Here is a tiny trained network, its code and every weight. The questions are about switching its units off for an input and a target symbol, where a switched-off unit gives its printed mean instead of its output.

import numpy as np


def w(rows, s, z=0):
    codes = np.array(rows[::2]) - 128.0
    scale = np.full(codes.shape[1], s)
    scale[-1] = z or s
    return codes * scale


def f(y):
    return np.maximum(y, 0)


def softmax(a):
    e = np.exp(a - a.max(-1, keepdims=True))
    return e / e.sum(-1, keepdims=True)


def log_softmax(a):
    a = a - a.max(-1, keepdims=True)
    return a - np.log(np.exp(a).sum(-1, keepdims=True))


def net(x, mask):
    ids = ['ΓΛΦαβζηξτ'.index(c) for c in x.split()]
    T = len(ids)
    res = E[ids] + P[:T]
    u = 0
    for l in range(2):
        r = res
        for j in range(3):
            rows = slice(4 * j, 4 * j + 4)
            q, k, v = (r @ M[l][rows].T for M in (Q, K, V))
            z = softmax(np.where(np.tri(T) > 0, q @ k.T / 4**0.5, -1e9)) @ v
            o = O[l][rows]
            res = res + np.where(mask[u + j], z, o[:, -1]) @ o[:, :-1]
        u += 3
        y = f(res @ A[l][:, :-1].T + A[l][:, -1])
        res = res + np.where(mask[u : u + 16], y, B[l][:, -1]) @ B[l][:, :-1]
        u += 16
    return log_softmax(res[-1] @ U[:, :-1].T + U[:, -1])


Q, K, V, O, A, B = {}, {}, {}, {}, {}, {}
E = w([
[152,181,154,81,175,115],'Γ',
[94,117,138,155,76,138],'Λ',
[89,135,80,143,80,77],'Φ',
[149,203,131,147,191,253],'α',
[171,182,96,147,174,152],'β',
[158,132,113,147,80,163],'ζ',
[43,134,125,163,160,86],'η',
[170,168,139,119,139,135],'ξ',
[153,108,80,197,69,150],'τ',
],0.022)
P = w([
[160,254,17,162,167,87],'0',
[62,56,167,73,185,115],'1',
[44,181,183,140,54,137],'2',
[108,13,104,211,125,151],'3',
[128,195,247,106,85,138],'4',
[114,52,138,120,244,170],'5',
[102,213,212,170,77,172],'6',
[177,76,131,153,241,144],'7',
[68,188,203,162,33,135],'8',
[164,48,116,193,200,156],'9',
[72,222,179,197,67,170],'10',
],0.0081)
Q[0] = w([
[143,115,25,198,172,153],'L0H1',
[116,99,161,66,171,103],'L0H1',
[107,84,154,90,71,103],'L0H1',
[117,175,145,117,110,62],'L0H1',
[199,139,133,74,115,135],'L0H2',
[157,155,10,122,83,128],'L0H2',
[165,47,156,84,182,79],'L0H2',
[152,135,167,116,45,101],'L0H2',
[171,114,72,116,125,73],'L0H3',
[104,36,58,106,94,96],'L0H3',
[98,254,94,207,118,132],'L0H3',
[110,161,204,171,93,100],'L0H3',
],0.0086)
K[0] = w([
[143,108,124,202,198,158],'L0H1',
[161,55,193,109,98,168],'L0H1',
[68,20,69,181,118,59],'L0H1',
[131,200,122,40,157,95],'L0H1',
[194,158,179,45,60,81],'L0H2',
[134,147,175,138,122,148],'L0H2',
[111,33,118,79,145,115],'L0H2',
[182,127,75,160,120,103],'L0H2',
[159,57,113,204,123,107],'L0H3',
[137,65,172,158,68,133],'L0H3',
[125,227,46,206,181,77],'L0H3',
[103,254,77,120,83,46],'L0H3',
],0.0083)
V[0] = w([
[113,93,147,134,110,66],'L0H1',
[137,159,121,111,155,149],'L0H1',
[109,77,2,132,116,98],'L0H1',
[139,117,172,172,118,85],'L0H1',
[148,139,72,128,183,95],'L0H2',
[95,100,116,129,178,114],'L0H2',
[81,111,227,144,116,146],'L0H2',
[128,133,126,148,186,200],'L0H2',
[154,135,86,168,155,147],'L0H3',
[163,125,149,114,57,100],'L0H3',
[145,109,118,189,81,140],'L0H3',
[176,162,121,62,126,132],'L0H3',
],0.011)
O[0] = w([
[176,163,134,177,146,58,1],'L0H1',
[124,157,211,253,156,121,202],'L0H1',
[145,166,158,56,183,126,40],'L0H1',
[195,157,114,185,98,176,74],'L0H1',
[194,131,120,139,132,30,149],'L0H2',
[117,87,205,184,126,73,116],'L0H2',
[103,70,170,148,90,68,115],'L0H2',
[201,119,129,172,72,115,248],'L0H2',
[158,47,99,128,124,135,220],'L0H3',
[90,140,184,32,191,136,35],'L0H3',
[141,146,70,71,116,200,114],'L0H3',
[6,182,105,147,229,197,157],'L0H3',
],0.0056,0.013)
A[0] = w([
[130,136,188,111,67,153,225],'L0N1',
[122,2,135,143,139,94,187],'L0N2',
[129,230,154,159,111,172,144],'L0N3',
[150,114,144,67,173,150,98],'L0N4',
[50,161,134,117,149,73,73],'L0N5',
[84,103,107,142,227,93,164],'L0N6',
[170,187,45,194,142,210,119],'L0N7',
[85,158,201,156,93,117,207],'L0N8',
[109,129,196,179,144,48,195],'L0N9',
[163,110,172,177,114,144,134],'L0N10',
[149,121,145,232,128,171,119],'L0N11',
[111,141,86,86,47,89,72],'L0N12',
[83,79,87,169,83,142,164],'L0N13',
[149,70,10,164,144,169,119],'L0N14',
[142,85,132,157,150,147,85],'L0N15',
[151,219,201,82,60,183,254],'L0N16',
],0.0087,0.0022)
B[0] = w([
[114,116,71,111,174,17,147],'L0N1',
[212,106,116,26,201,94,155],'L0N2',
[93,89,192,184,25,5,183],'L0N3',
[102,121,103,115,137,140,129],'L0N4',
[105,216,129,27,116,130,135],'L0N5',
[214,109,173,194,115,27,142],'L0N6',
[41,131,73,125,83,131,249],'L0N7',
[173,166,6,196,151,106,154],'L0N8',
[160,173,94,145,20,209,149],'L0N9',
[62,111,125,90,133,123,181],'L0N10',
[198,136,140,103,124,2,244],'L0N11',
[159,118,211,242,165,194,136],'L0N12',
[150,134,193,15,149,111,192],'L0N13',
[158,68,109,83,237,129,206],'L0N14',
[44,110,134,139,180,113,162],'L0N15',
[23,90,21,114,127,5,152],'L0N16',
],0.0041,0.021)
Q[1] = w([
[166,135,41,118,152,136],'L1H1',
[211,76,187,131,175,209],'L1H1',
[166,131,161,99,171,107],'L1H1',
[91,204,126,110,201,44],'L1H1',
[97,44,190,158,166,218],'L1H2',
[157,117,153,70,227,163],'L1H2',
[159,79,109,129,116,147],'L1H2',
[140,100,184,116,131,97],'L1H2',
[228,78,204,80,162,60],'L1H3',
[105,168,133,138,2,100],'L1H3',
[97,156,182,187,38,177],'L1H3',
[93,149,153,99,141,210],'L1H3',
],0.0082)
K[1] = w([
[80,125,115,129,65,174],'L1H1',
[168,110,178,102,132,57],'L1H1',
[175,112,140,111,174,88],'L1H1',
[118,179,120,121,61,139],'L1H1',
[122,107,183,168,157,170],'L1H2',
[107,54,194,117,114,106],'L1H2',
[100,75,153,138,131,157],'L1H2',
[56,82,249,150,104,123],'L1H2',
[119,93,169,125,116,59],'L1H3',
[109,204,92,69,105,113],'L1H3',
[134,202,162,128,104,180],'L1H3',
[148,135,201,52,78,116],'L1H3',
],0.011)
V[1] = w([
[133,90,151,85,165,135],'L1H1',
[103,137,172,137,48,160],'L1H1',
[213,134,55,119,145,102],'L1H1',
[118,110,148,179,177,89],'L1H1',
[40,130,194,147,117,150],'L1H2',
[142,127,121,217,66,122],'L1H2',
[170,211,80,162,156,115],'L1H2',
[164,174,145,150,160,145],'L1H2',
[53,118,66,161,139,150],'L1H3',
[174,106,172,37,103,190],'L1H3',
[92,161,141,173,77,93],'L1H3',
[255,93,146,96,218,140],'L1H3',
],0.0093)
O[1] = w([
[129,154,111,166,100,77,84],'L1H1',
[161,182,162,104,138,38,96],'L1H1',
[100,46,101,205,50,83,170],'L1H1',
[40,198,147,102,205,163,162],'L1H1',
[25,161,97,147,74,129,80],'L1H2',
[90,38,253,91,177,159,180],'L1H2',
[136,92,71,68,230,103,191],'L1H2',
[210,164,129,175,214,137,119],'L1H2',
[152,152,113,156,118,235,194],'L1H3',
[131,138,91,107,78,107,4],'L1H3',
[28,181,164,175,79,134,149],'L1H3',
[135,81,143,98,195,159,104],'L1H3',
],0.0061,0.017)
A[1] = w([
[133,56,72,117,234,175,213],'L1N1',
[128,31,110,133,85,163,135],'L1N2',
[93,185,184,201,198,160,252],'L1N3',
[125,170,56,76,237,94,187],'L1N4',
[217,143,132,227,200,108,153],'L1N5',
[114,29,82,72,115,132,94],'L1N6',
[88,115,108,19,185,122,201],'L1N7',
[121,187,195,120,197,158,230],'L1N8',
[89,251,63,208,84,51,137],'L1N9',
[119,134,63,84,137,193,186],'L1N10',
[133,123,185,92,188,70,125],'L1N11',
[150,194,116,54,93,223,71],'L1N12',
[64,162,133,33,10,143,229],'L1N13',
[209,96,84,201,132,5,166],'L1N14',
[127,180,130,199,1,141,203],'L1N15',
[95,216,26,100,47,51,239],'L1N16',
],0.0066,0.0024)
B[1] = w([
[155,117,172,106,74,106,254],'L1N1',
[139,195,140,204,111,75,190],'L1N2',
[130,94,86,100,81,105,201],'L1N3',
[209,206,187,164,166,168,171],'L1N4',
[114,67,187,111,48,171,185],'L1N5',
[107,155,124,164,135,147,177],'L1N6',
[207,102,81,200,147,198,157],'L1N7',
[154,124,64,182,11,78,158],'L1N8',
[130,203,153,82,141,185,149],'L1N9',
[113,176,178,163,89,37,150],'L1N10',
[121,116,103,99,169,130,161],'L1N11',
[59,73,74,162,153,152,129],'L1N12',
[49,114,254,130,207,129,138],'L1N13',
[81,137,73,75,233,84,180],'L1N14',
[74,22,130,73,151,219,152],'L1N15',
[101,194,92,87,222,225,145],'L1N16',
],0.0056,0.016)
U = w([
[107,209,160,185,113,129,9],'Γ',
[68,113,130,29,114,230,88],'Λ',
[113,166,85,102,138,168,148],'Φ',
[96,102,162,189,2,192,212],'α',
[170,90,147,84,110,229,187],'β',
[95,99,22,62,97,227,56],'ζ',
[76,104,140,64,119,91,137],'η',
[112,164,104,139,102,157,102],'ξ',
[130,77,24,65,43,148,169],'τ',
],0.007,0.0015)

Each question gives the input, a string of symbols that net reads in full, and the target symbol t.
The units are the heads (4 rows each of Q, K, V and O) and the neurons (one row each of A and B). Each row of codes is followed by its name. A weight is (code - 128) times the scale printed after its matrix; where a second scale follows, it is the last column's (O, A, B and U).
mask holds one flag per unit, layer by layer, with each layer's heads first. A switched-off unit (its flag False) gives its mean, the last column of its rows in O or B, instead of its output. The means were averaged over made-up inputs and are rounded, as every weight is.
A unit's drop is (log p(t) with every unit on - log p(t) with that unit switched off) / (log p(t) with every unit on - log p(t) with every unit switched off).
The circuit of an input: a set's keep is (log p(t) with only the set's units on - log p(t) with every unit switched off) / (log p(t) with every unit on - log p(t) with every unit switched off). Starting from the 12 units with the biggest drops (on a tie, the unit counted first), units are removed one at a time, each time the one whose removal leaves the highest keep (on an exact tie, the one counted first), for as long as the keep stays at least 0.8.
circuit, biggest first: the units of the circuit, biggest drop first
unit that matters most: the unit with the biggest drop
top k neurons: the k neurons with the biggest drops, biggest first
top k neurons in layer l: the k neurons of layer l with the biggest drops, biggest first
drop of u: that unit's drop, to one decimal
input τ α η α α β α Γ τ α α, target τ: top 2 neurons in layer 0	(L0N11, L0N3)
input β Φ α β α α Φ ζ α τ, target τ: top 3 neurons	(L0N14, L0N2, L0N13)
input Γ β Λ α α Λ Φ α β, target Γ: circuit, biggest first	(L0H3, L1H1, L0N14)
input α α α Λ α β α ξ, target α: circuit, biggest first	(L1H2, L0H1)
input ζ α α α τ ξ η, target ζ: top neuron	(L0N11)
input α α β β, target β: circuit, biggest first	(L1H3, L0N14, L0N3, L1N4)
input β β η τ, target τ: circuit, biggest first	(L0H3, L0N2)
input η Λ Φ, target η: circuit, biggest first	(L0H2, L0H1)
input β α β α α η β α α α β, target β: circuit, biggest first	(L1H2, L0H2, L1N5)
input Γ α α η Φ, target Γ: top 2 neurons	(L1N4, L0N14)
input ζ β β, target ζ: top 2 neurons in layer 0	(L0N11, L0N7)
input Λ α τ η α η Λ η Γ, target Λ: top 3 neurons in layer 0	(L0N11, L0N14, L0N16)
input β α Λ α α Φ, target α: top 2 neurons in layer 0	(L0N11, L0N7)
input Λ β α, target Λ: top 2 neurons in layer 1	(L1N15, L1N16)
input Φ ζ α η ζ, target Φ: top neuron	(L0N16)
input ζ β α, target ζ: top 3 neurons	(L0N11, L1N15, L1N16)
input τ Γ α α α Γ α α η α α, target τ: top 3 neurons	(L0N11, L0N3, L0N13)
input ζ α α α Λ Λ β α β α Λ, target ζ: top 2 neurons in layer 0	(L0N11, L0N8)
input Γ ξ ξ α β, target Γ: top 2 neurons in layer 0	(L0N14, L0N3)
input β ζ α α α Λ ζ Γ τ, target β: unit that matters most	L0H2
input α Γ α α α Γ α Φ, target α: top 2 neurons	(L0N16, L0N3)
input ζ η Γ Λ β, target ζ: top 2 neurons in layer 1	(L1N15, L1N16)
input Λ α β ζ α Γ α β Λ, target Λ: top 2 neurons	(L1N15, L1N16)
input Λ α β ζ Φ α α τ α η η, target Λ: drop of L0N14	0.2
input η α β η ζ Λ η Γ β, target η: drop of L1H3	0.3
input β η α α ζ, target β: drop of L1H3	0.1
input ζ α β ζ α α α α Γ, target ζ: drop of L0H2	0.5
input τ Γ Λ β η, target τ: top neuron	(L0N7)
input β α Γ, target β: top 2 neurons in layer 1	(L1N4, L1N5)
input τ α β α β, target τ: top 2 neurons in layer 0	(L0N11, L0N7)
